Below are the code and all the weights of a small trained network. Each question names an input and a class and asks about switching units off, where a switched-off unit gives its printed mean instead of its output.

import numpy as np


def w(rows, s, z=0):
    codes = np.array(rows[::2]) - 128.0
    scale = np.full(codes.shape[1], s)
    scale[-1] = z or s
    return codes * scale


def norm(h):
    return h / np.sqrt((h * h).mean(-1, keepdims=True) + 1e-5)


def f(y):
    return np.maximum(y, 0)


def log_softmax(a):
    a = a - a.max(-1, keepdims=True)
    return a - np.log(np.exp(a).sum(-1, keepdims=True))


def net(x, mask):
    res = np.array(x, float).reshape(1, 6) / 4 @ E
    u = 0
    for l in range(2):
        y = f(norm(res) @ A[l][:, :-1].T + A[l][:, -1])
        res = res + np.where(mask[u : u + 11], y, B[l][:, -1]) @ B[l][:, :-1]
        u += 11
    return log_softmax(norm(res)[-1] @ U[:, :-1].T + U[:, -1])


A, B = {}, {}
E = w([
[192,111,139],'x0',
[116,2,122],'x1',
[127,127,124],'x2',
[104,114,36],'x3',
[128,129,129],'x4',
[128,130,126],'x5',
],0.01)
A[0] = w([
[150,132,101,45],'L0N0',
[125,143,78,212],'L0N1',
[133,132,103,43],'L0N2',
[125,109,113,98],'L0N3',
[177,170,145,129],'L0N4',
[73,127,130,21],'L0N5',
[251,103,107,220],'L0N6',
[147,152,120,255],'L0N7',
[116,92,135,15],'L0N8',
[85,195,104,163],'L0N9',
[135,139,222,136],'L0N10',
],0.016,0.003)
B[0] = w([
[85,102,78,143],'L0N0',
[195,141,216,226],'L0N1',
[124,101,71,140],'L0N2',
[117,106,201,162],'L0N3',
[85,109,169,212],'L0N4',
[43,167,53,156],'L0N5',
[2,154,92,255],'L0N6',
[68,70,161,207],'L0N7',
[54,52,117,159],'L0N8',
[112,72,129,249],'L0N9',
[174,72,83,229],'L0N10',
],0.0077,0.0057)
A[1] = w([
[151,251,101,170],'L1N0',
[85,109,106,164],'L1N1',
[59,145,130,120],'L1N2',
[212,46,188,133],'L1N3',
[173,202,130,136],'L1N4',
[160,217,99,172],'L1N5',
[107,85,136,253],'L1N6',
[134,73,93,214],'L1N7',
[120,155,61,139],'L1N8',
[125,199,129,89],'L1N9',
[79,125,4,122],'L1N10',
],0.013,0.003)
B[1] = w([
[122,2,137,156],'L1N0',
[131,194,136,232],'L1N1',
[76,139,70,224],'L1N2',
[163,175,80,181],'L1N3',
[147,42,128,140],'L1N4',
[164,70,185,143],'L1N5',
[152,217,144,255],'L1N6',
[91,193,197,226],'L1N7',
[216,125,56,160],'L1N8',
[77,89,114,149],'L1N9',
[225,119,150,253],'L1N10',
],0.0077,0.0075)
U = w([
[75,136,94,253],'0',
[57,1,165,131],'1',
[109,160,132,129],'2',
[111,162,131,103],'3',
[106,166,130,58],'4',
[202,122,134,90],'5',
],0.015,0.0036)

Each question gives the input, the list of numbers given to net, and the class t.
The units are the neurons (one row each of A and B). Each row of codes is followed by its name. A weight is (code - 128) times the scale printed after its matrix; where a second scale follows, it is the last column's (A, B and U).
mask holds one flag per neuron, layer by layer. A switched-off neuron (its flag False) gives its mean, the last column of its row in B, instead of its output. The means were averaged over made-up inputs and are rounded, as every weight is.
A unit's drop is (log p(t) with every unit on - log p(t) with that unit switched off) / (log p(t) with every unit on - log p(t) with every unit switched off).
The circuit of an input: a set's keep is (log p(t) with only the set's units on - log p(t) with every unit switched off) / (log p(t) with every unit on - log p(t) with every unit switched off). Starting from the 12 units with the biggest drops (on a tie, the unit counted first), units are removed one at a time, each time the one whose removal leaves the highest keep (on an exact tie, the one counted first), for as long as the keep stays at least 0.8.
circuit, biggest first: the units of the circuit, biggest drop first
unit that matters most: the unit with the biggest drop
k most important neurons: the k neurons with the biggest drops, biggest first
k most important neurons of layer l: the k neurons of layer l with the biggest drops, biggest first
drop of u: that unit's drop, to one decimal
input [8,-7,5,2,6,-8], class 0: 4 most important neurons -> [L0N6, L0N4, L0N7, L1N2]
input [-4,-7,2,4,3,7], class 1: 2 most important neurons of layer 0 -> [L0N6, L0N1]
input [-6,-2,2,7,2,4], class 5: 2 most important neurons -> [L1N10, L0N6]
input [0,-7,0,-6,-2,-1], class 1: unit that matters most -> L1N6
input [-8,5,-8,-7,7,-7], class 0: circuit, biggest first -> [L1N10, L0N1, L0N5, L0N9]
input [4,5,-2,1,2,-6], class 3: 2 most important neurons of layer 0 -> [L0N9, L0N7]
input [6,0,1,-6,0,3], class 0: circuit, biggest first -> [L0N6, L1N10]
input [-1,-1,2,8,3,-2], class 5: 2 most important neurons -> [L1N10, L0N6]
input [-2,4,8,5,4,6], class 2: 2 most important neurons -> [L1N7, L0N10]
input [2,5,7,-5,8,7], class 4: 2 most important neurons of layer 1 -> [L1N3, L1N6]
input [7,-8,-2,6,-6,-7], class 1: 2 most important neurons -> [L1N0, L0N1]
input [-1,6,-7,3,-6,5], class 2: 2 most important neurons -> [L1N7, L1N6]
input [-8,6,-1,-8,-7,2], class 0: 2 most important neurons -> [L1N10, L0N1]
input [2,3,7,5,-5,-3], class 2: 2 most important neurons of layer 0 -> [L0N10, L0N3]
input [0,0,6,-8,7,0], class 5: circuit, biggest first -> [L0N10]
input [2,-6,6,6,2,6], class 1: 2 most important neurons of layer 1 -> [L1N0, L1N6]
input [-3,-8,-2,6,-3,6], class 1: 3 most important neurons -> [L1N0, L0N1, L0N6]
input [-3,6,-4,-1,-8,-5], class 4: 2 most important neurons of layer 1 -> [L1N6, L1N7]
input [0,4,6,8,4,-5], class 5: 2 most important neurons of layer 1 -> [L1N10, L1N2]
input [-1,2,5,-1,-6,0], class 4: most important neuron -> [L0N6]
input [-7,6,8,3,0,-6], class 2: 3 most important neurons of layer 0 -> [L0N9, L0N10, L0N7]
input [5,6,2,-5,-8,0], class 4: drop of L0N6 -> 0.4
input [4,5,8,-4,4,-3], class 2: drop of L0N8 -> -0.1
input [-8,5,-6,-1,5,3], class 0: drop of L0N5 -> 0.2
input [-5,-3,1,8,-3,-3], class 5: drop of L1N3 -> 0.0
input [4,4,-8,-6,1,3], class 2: 2 most important neurons of layer 0 -> [L0N6, L0N1]
input [0,3,-2,-8,-6,2], class 5: 3 most important neurons of layer 1 -> [L1N3, L1N1, L1N2]
